Below is a small trained network, with its code and all its weights. Each question gives an input and a class and asks what happens when units are switched off, that is, made to give their printed mean instead of their output.

import numpy as np


def w(rows, s, z=0):
    codes = np.array(rows[::2]) - 128.0
    scale = np.full(codes.shape[1], s)
    scale[-1] = z or s
    return codes * scale


def norm(h):
    return h / np.sqrt((h * h).mean(-1, keepdims=True) + 1e-5)


def f(y):
    return np.maximum(y, 0)


def log_softmax(a):
    a = a - a.max(-1, keepdims=True)
    return a - np.log(np.exp(a).sum(-1, keepdims=True))


def net(x, mask):
    res = np.array(x, float).reshape(1, 5) / 4 @ E
    u = 0
    for l in range(2):
        y = f(norm(res) @ A[l][:, :-1].T + A[l][:, -1])
        res = res + np.where(mask[u : u + 9], y, B[l][:, -1]) @ B[l][:, :-1]
        u += 9
    return log_softmax(norm(res)[-1] @ U[:, :-1].T + U[:, -1])


A, B = {}, {}
E = w([
[68,130,91,119,36,97,89,21,52,58,174],'x0',
[122,169,112,133,127,1,159,101,218,125,168],'x1',
[97,140,86,50,142,115,174,143,93,247,169],'x2',
[113,134,109,155,147,127,113,38,121,223,35],'x3',
[49,81,209,77,105,53,79,171,122,164,84],'x4',
],0.0065)
A[0] = w([
[45,164,224,127,74,103,127,150,127,175,100,36],'L0N0',
[161,187,72,185,162,203,218,90,91,116,192,14],'L0N1',
[95,104,101,133,68,152,124,64,122,127,162,76],'L0N2',
[121,138,40,67,81,82,76,112,51,65,117,11],'L0N3',
[159,119,133,35,127,128,196,116,72,175,159,35],'L0N4',
[100,98,104,110,111,216,164,168,57,93,104,3],'L0N5',
[133,106,155,123,153,122,147,190,98,70,254,22],'L0N6',
[146,78,166,167,174,118,126,75,130,174,105,100],'L0N7',
[121,237,91,43,165,158,135,128,98,173,214,88],'L0N8',
],0.0069,0.0047)
B[0] = w([
[165,81,95,153,123,143,106,110,140,146,163,239],'L0N0',
[161,69,153,153,117,137,94,98,172,170,162,248],'L0N1',
[126,158,165,146,154,136,170,113,82,121,163,220],'L0N2',
[93,122,197,171,178,141,189,130,93,152,186,241],'L0N3',
[73,131,52,148,146,105,130,168,103,112,108,204],'L0N4',
[132,156,123,68,154,156,72,111,137,110,104,197],'L0N5',
[157,183,147,67,2,150,164,157,157,156,87,241],'L0N6',
[127,161,128,106,77,148,162,143,100,124,142,212],'L0N7',
[106,115,76,178,128,121,116,163,140,105,89,255],'L0N8',
],0.011,0.0036)
A[1] = w([
[192,130,167,130,218,146,187,214,172,168,72,36],'L1N0',
[85,14,208,77,87,59,73,166,91,159,112,68],'L1N1',
[124,134,133,161,141,117,136,113,127,190,75,107],'L1N2',
[162,143,100,157,109,122,149,62,100,154,54,43],'L1N3',
[106,160,154,133,129,127,159,44,104,188,90,7],'L1N4',
[175,126,190,197,107,127,119,113,138,36,68,94],'L1N5',
[140,124,129,91,175,224,115,134,58,138,60,4],'L1N6',
[189,157,67,167,121,150,123,87,120,128,180,47],'L1N7',
[148,182,105,131,143,2,200,95,207,122,155,74],'L1N8',
],0.0089,0.0031)
B[1] = w([
[61,141,171,163,104,108,156,53,66,93,229,235],'L1N0',
[196,135,94,179,140,164,133,85,215,156,146,254],'L1N1',
[152,156,119,135,82,121,149,164,129,62,131,198],'L1N2',
[138,144,130,77,2,134,149,185,140,125,152,175],'L1N3',
[135,178,169,90,103,141,174,192,167,82,124,183],'L1N4',
[68,130,26,119,164,82,177,176,96,233,91,224],'L1N5',
[144,117,149,84,174,66,81,116,137,70,91,206],'L1N6',
[130,103,162,138,160,80,108,144,210,162,139,189],'L1N7',
[144,93,157,77,179,198,43,114,52,93,48,236],'L1N8',
],0.0099,0.0063)
U = w([
[75,149,192,172,132,131,178,67,65,114,187,255],'0',
[198,93,108,177,127,160,109,83,223,182,155,141],'1',
[156,188,148,72,33,146,187,183,146,106,102,110],'2',
[141,115,149,65,191,151,32,99,82,91,67,75],'3',
[60,127,5,155,160,90,173,168,91,175,92,35],'4',
],0.015,0.0026)

Each question gives the input, the list of numbers given to net, and the class t.
The units are the neurons (one row each of A and B). Each row of codes is followed by its name. A weight is (code - 128) times the scale printed after its matrix; where a second scale follows, it is the last column's (A, B and U).
mask holds one flag per neuron, layer by layer. A switched-off neuron (its flag False) gives its mean, the last column of its row in B, instead of its output. The means were averaged over made-up inputs and are rounded, as every weight is.
A unit's drop is (log p(t) with every unit on - log p(t) with that unit switched off) / (log p(t) with every unit on - log p(t) with every unit switched off).
The circuit of an input: a set's keep is (log p(t) with only the set's units on - log p(t) with every unit switched off) / (log p(t) with every unit on - log p(t) with every unit switched off). Starting from the 12 units with the biggest drops (on a tie, the unit counted first), units are removed one at a time, each time the one whose removal leaves the highest keep (on an exact tie, the one counted first), for as long as the keep stays at least 0.8.
units of the circuit, in order: the units of the circuit, biggest drop first
top k neurons: the k neurons with the biggest drops, biggest first
k most important neurons of layer l: the k neurons of layer l with the biggest drops, biggest first
input [-1,-8,4,8,-4], class 2: 4 most important neurons of layer 1 -> (L1N3; L1N8; L1N4; L1N2)
input [5,0,6,-5,3], class 4: units of the circuit, in order -> (L0N4)
input [2,-8,-7,-4,-8], class 1: 2 most important neurons of layer 0 -> (L0N1; L0N4)
input [6,-3,5,6,-7], class 1: top 4 neurons -> (L0N1; L1N7; L1N0; L0N6)
input [5,-6,-4,7,-5], class 2: top 4 neurons -> (L1N3; L1N4; L1N8; L1N0)
input [-7,-5,-7,8,-6], class 2: 2 most important neurons of layer 0 -> (L0N3; L0N7)
input [-8,-6,8,-7,5], class 0: top 2 neurons -> (L1N0; L1N5)
input [5,3,5,2,-7], class 1: top 2 neurons -> (L0N1; L1N7)
input [2,5,4,2,4], class 3: top 2 neurons -> (L1N8; L0N1)
input [4,-4,4,3,5], class 1: top 2 neurons -> (L1N1; L1N0)
input [7,1,5,-7,8], class 1: top 4 neurons -> (L1N1; L1N0; L0N0; L0N7)
input [6,1,-4,8,-6], class 2: top 2 neurons -> (L1N3; L1N4)
input [0,-4,4,4,-1], class 2: top 2 neurons -> (L1N3; L1N8)
input [-2,3,-7,1,-5], class 4: units of the circuit, in order -> (L1N5)
input [5,8,7,3,1], class 3: 2 most important neurons of layer 1 -> (L1N8; L1N5)
input [-6,1,-8,-5,7], class 4: 2 most important neurons of layer 0 -> (L0N1; L0N3)
input [7,4,1,7,8], class 1: 2 most important neurons of layer 1 -> (L1N1; L1N0)
input [7,7,-8,5,0], class 4: 3 most important neurons of layer 1 -> (L1N5; L1N0; L1N6)
input [5,7,-5,7,-4], class 2: 3 most important neurons of layer 1 -> (L1N3; L1N4; L1N6)
input [4,3,5,7,5], class 2: units of the circuit, in order -> (L1N4)
input [6,-3,5,4,7], class 1: top 4 neurons -> (L1N1; L1N0; L0N0; L1N5)
input [2,-5,-8,-4,-7], class 4: 2 most important neurons of layer 1 -> (L1N5; L1N1)
input [-8,6,-2,-3,-8], class 0: top 3 neurons -> (L1N0; L1N1; L0N0)
input [6,-7,4,7,8], class 1: top 4 neurons -> (L1N1; L0N0; L1N8; L0N6)
input [-8,-5,-7,8,-5], class 0: top 2 neurons -> (L1N0; L0N6)
input [4,8,3,-2,-7], class 3: top 2 neurons -> (L1N8; L1N1)
input [4,-4,-7,6,2], class 4: top 2 neurons -> (L1N5; L0N6)
input [-2,-5,0,-3,1], class 3: units of the circuit, in order -> (L1N6)
input [-4,5,5,4,-3], class 3: 2 most important neurons of layer 1 -> (L1N8; L1N5)
